Below are the code and all the weights of a small trained network. Each question names an input and a class and asks about switching units off, where a switched-off unit gives its printed mean instead of its output.

import numpy as np


def w(rows, s, z=0):
    codes = np.array(rows[::2]) - 128.0
    scale = np.full(codes.shape[1], s)
    scale[-1] = z or s
    return codes * scale


def f(y):
    return y / 2 * (1 + np.tanh(0.7978845608 * (y + 0.044715 * y**3)))


def log_softmax(a):
    a = a - a.max(-1, keepdims=True)
    return a - np.log(np.exp(a).sum(-1, keepdims=True))


def net(x, mask):
    res = np.array(x, float).reshape(1, 3) / 4 @ E
    y = f(res @ A[0][:, :-1].T + A[0][:, -1])
    res = res + np.where(mask, y, B[0][:, -1]) @ B[0][:, :-1]
    return log_softmax(res[-1] @ U[:, :-1].T + U[:, -1])


A, B = {}, {}
E = w([
[122,197,43,140,123,67,63,156],'x0',
[8,146,152,95,141,133,153,215],'x1',
[100,161,130,184,209,151,170,115],'x2',
],0.017)
A[0] = w([
[108,147,106,121,149,111,115,131,146],'neuron 0',
[149,143,46,153,142,79,60,113,172],'neuron 1',
[128,122,169,178,253,179,222,77,143],'neuron 2',
[5,153,117,156,222,118,146,175,112],'neuron 3',
[105,132,130,163,183,144,151,119,253],'neuron 4',
[115,137,80,155,173,107,104,142,102],'neuron 5',
],0.017,0.0031)
B[0] = w([
[37,85,78,182,137,97,97,152,160],'neuron 0',
[213,157,104,92,107,54,47,118,244],'neuron 1',
[233,169,208,191,187,182,163,166,250],'neuron 2',
[2,116,39,79,114,184,205,75,250],'neuron 3',
[137,97,105,178,182,121,93,225,182],'neuron 4',
[168,229,143,129,112,72,175,94,178],'neuron 5',
],0.015,0.026)
U = w([
[134,211,45,155,94,80,84,149,184],'0',
[179,144,96,144,210,113,140,118,83],'1',
[127,48,239,25,38,171,168,130,218],'2',
[148,130,167,210,180,207,182,118,178],'3',
[188,93,101,199,113,141,96,9,96],'4',
[83,136,85,85,64,114,96,243,55],'5',
[101,128,179,162,174,74,132,107,3],'6',
[73,145,76,115,149,171,194,133,92],'7',
],0.012,0.0039)

Each question gives the input, the list of numbers given to net, and the class t.
The units are the neurons (one row each of A and B). Each row of codes is followed by its name. A weight is (code - 128) times the scale printed after its matrix; where a second scale follows, it is the last column's (A, B and U).
mask holds one flag per neuron, in row order. A switched-off neuron (its flag False) gives its mean, the last column of its row in B, instead of its output. The means were averaged over made-up inputs and are rounded, as every weight is.
A unit's drop is (log p(t) with every unit on - log p(t) with that unit switched off) / (log p(t) with every unit on - log p(t) with every unit switched off).
The circuit of an input: a set's keep is (log p(t) with only the set's units on - log p(t) with every unit switched off) / (log p(t) with every unit on - log p(t) with every unit switched off). Starting from all 6 units, units are removed one at a time, each time the one whose removal leaves the highest keep (on an exact tie, the one counted first), for as long as the keep stays at least 0.8.
circuit, biggest first: the units of the circuit, biggest drop first
k most important neurons: the k neurons with the biggest drops, biggest first
drop when u is switched off: that unit's drop, to one decimal
input [0,-8,7], class 3: circuit, biggest first	(neuron 2)
input [-2,1,-2], class 2: 2 most important neurons	(neuron 2; neuron 3)
input [-2,3,-8], class 2: circuit, biggest first	(neuron 1; neuron 4; neuron 2; neuron 3)
input [-7,-6,-5], class 2: 3 most important neurons	(neuron 2; neuron 1; neuron 4)
input [-5,0,-4], class 2: 2 most important neurons	(neuron 2; neuron 3)
input [-5,-5,-6], class 2: 2 most important neurons	(neuron 2; neuron 1)
input [3,-7,1], class 0: 2 most important neurons	(neuron 1; neuron 2)
input [2,-8,-3], class 0: 2 most important neurons	(neuron 1; neuron 2)
input [-1,0,-4], class 2: circuit, biggest first	(neuron 2; neuron 1; neuron 3; neuron 4)
input [2,-6,0], class 0: 2 most important neurons	(neuron 2; neuron 1)
input [0,7,-7], class 7: 2 most important neurons	(neuron 1; neuron 4)
input [3,8,-7], class 7: 2 most important neurons	(neuron 1; neuron 3)
input [-3,-4,1], class 3: drop when neuron 1 is switched off	0.1
input [-2,1,-4], class 2: drop when neuron 3 is switched off	0.3
input [3,-8,4], class 0: drop when neuron 1 is switched off	1.2
input [4,1,4], class 7: circuit, biggest first	(neuron 3)
